Below are the code and all the weights of a small trained network. Each question names an input and a target symbol and asks about switching units off, where a switched-off unit gives its printed mean instead of its output.

import numpy as np


def w(rows, s, z=0):
    codes = np.array(rows[::2]) - 128.0
    scale = np.full(codes.shape[1], s)
    scale[-1] = z or s
    return codes * scale


def norm(h):
    return h / np.sqrt((h * h).mean(-1, keepdims=True) + 1e-5)


def f(y):
    return np.maximum(y, 0)


def softmax(a):
    e = np.exp(a - a.max(-1, keepdims=True))
    return e / e.sum(-1, keepdims=True)


def log_softmax(a):
    a = a - a.max(-1, keepdims=True)
    return a - np.log(np.exp(a).sum(-1, keepdims=True))


def net(x, mask):
    ids = ['ΘΛξπτψ'.index(c) for c in x.split()]
    T = len(ids)
    res = E[ids] + P[:T]
    r = norm(res)
    for j in range(3):
        rows = slice(3 * j, 3 * j + 3)
        q, k, v = (r @ M[0][rows].T for M in (Q, K, V))
        z = softmax(np.where(np.tri(T) > 0, q @ k.T / 3**0.5, -1e9)) @ v
        o = O[0][rows]
        res = res + np.where(mask[j], z, o[:, -1]) @ o[:, :-1]
    y = f(norm(res) @ A[0][:, :-1].T + A[0][:, -1])
    res = res + np.where(mask[3:7], y, B[0][:, -1]) @ B[0][:, :-1]
    return log_softmax(norm(res)[-1] @ U[:, :-1].T + U[:, -1])


Q, K, V, O, A, B = {}, {}, {}, {}, {}, {}
E = w([
[187,162,175],'Θ',
[203,139,242],'Λ',
[186,176,174],'ξ',
[197,104,190],'π',
[187,65,229],'τ',
[253,162,56],'ψ',
],0.0026)
P = w([
[1,141,75],'0',
[156,127,200],'1',
[177,142,202],'2',
[185,143,196],'3',
[192,147,181],'4',
[189,155,167],'5',
],0.0023)
Q[0] = w([
[175,143,152],'h0',
[96,83,116],'h0',
[6,119,65],'h0',
[190,106,146],'h1',
[134,153,188],'h1',
[96,184,117],'h1',
[236,141,229],'h2',
[174,195,131],'h2',
[53,125,74],'h2',
],0.011)
K[0] = w([
[30,136,89],'h0',
[195,182,170],'h0',
[180,113,181],'h0',
[110,175,91],'h1',
[95,141,54],'h1',
[183,27,119],'h1',
[158,132,2],'h2',
[224,189,53],'h2',
[102,132,248],'h2',
],0.0089)
V[0] = w([
[66,174,33],'h0',
[143,104,88],'h0',
[88,2,125],'h0',
[199,119,137],'h1',
[157,99,32],'h1',
[217,129,83],'h1',
[195,224,53],'h2',
[198,87,81],'h2',
[160,23,196],'h2',
],0.0054)
O[0] = w([
[180,150,43,198],'h0',
[173,111,146,92],'h0',
[85,3,91,115],'h0',
[118,138,223,125],'h1',
[204,99,135,71],'h1',
[224,112,202,108],'h1',
[67,70,76,253],'h2',
[119,112,49,162],'h2',
[199,187,60,77],'h2',
],0.0043,0.0036)
A[0] = w([
[254,68,101,41],'n0',
[20,168,119,8],'n1',
[180,112,225,144],'n2',
[159,87,96,155],'n3',
],0.0054,0.0013)
B[0] = w([
[128,152,253,251],'n0',
[50,185,180,192],'n1',
[82,215,157,232],'n2',
[140,183,179,204],'n3',
],0.0056,0.0027)
U = w([
[2,194,166,182],'Θ',
[246,148,230,235],'Λ',
[136,15,68,171],'ξ',
[88,26,170,2],'π',
[188,161,57,48],'τ',
[180,155,45,58],'ψ',
],0.0077,0.0036)

Each question gives the input, a string of symbols that net reads in full, and the target symbol t.
The units are the heads (3 rows each of Q, K, V and O) and the neurons (one row each of A and B). Each row of codes is followed by its name. A weight is (code - 128) times the scale printed after its matrix; where a second scale follows, it is the last column's (O, A, B and U).
mask holds one flag per unit, heads first, then neurons. A switched-off unit (its flag False) gives its mean, the last column of its rows in O or B, instead of its output. The means were averaged over made-up inputs and are rounded, as every weight is.
A unit's drop is (log p(t) with every unit on - log p(t) with that unit switched off) / (log p(t) with every unit on - log p(t) with every unit switched off).
The circuit of an input: a set's keep is (log p(t) with only the set's units on - log p(t) with every unit switched off) / (log p(t) with every unit on - log p(t) with every unit switched off). Starting from all 7 units, units are removed one at a time, each time the one whose removal leaves the highest keep (on an exact tie, the one counted first), for as long as the keep stays at least 0.8.
units of the circuit, in order: the units of the circuit, biggest drop first
most important unit: the unit with the biggest drop
k most important neurons: the k neurons with the biggest drops, biggest first
heads that matter: for each layer, one digit per head in row order, 1 if its drop is at least 0.15 and else 0, layers parted by /
drop of u: that unit's drop, to one decimal
input Θ ξ τ ψ Λ, target ψ: most important unit -> h1
input π π ξ ξ ψ τ, target ξ: heads that matter -> 101
input Θ Λ ψ π Λ, target ψ: heads that matter -> 111
input ξ π ψ π, target τ: heads that matter -> 110
input π π ψ Λ, target ξ: units of the circuit, in order -> (h0; h2; n0; n2)
input τ ψ Λ τ, target π: units of the circuit, in order -> (h0; h2)
input π π ψ, target ξ: units of the circuit, in order -> (h0; h2)
input τ τ π ψ τ ξ, target π: units of the circuit, in order -> (h0; h2; n2)
input τ Λ Θ π ψ, target π: heads that matter -> 111
input Θ Θ Λ ψ, target ψ: heads that matter -> 001
input π π ξ π π ψ, target ξ: 2 most important neurons -> (n2; n1)
input Θ ξ ψ π, target ψ: heads that matter -> 110
input Θ ψ π τ, target ψ: heads that matter -> 111
input τ ξ ψ ξ, target π: heads that matter -> 101
input τ π ψ, target π: units of the circuit, in order -> (h0)
input τ Λ ψ π ξ π, target π: 2 most important neurons -> (n0; n1)
input τ π ψ ξ Θ, target π: drop of h2 -> 0.3
input τ ψ Λ Θ, target π: drop of h1 -> 0.1
input π π τ ψ τ π, target ξ: drop of h2 -> 0.3
input Λ τ ψ, target Θ: most important neuron -> (n1)
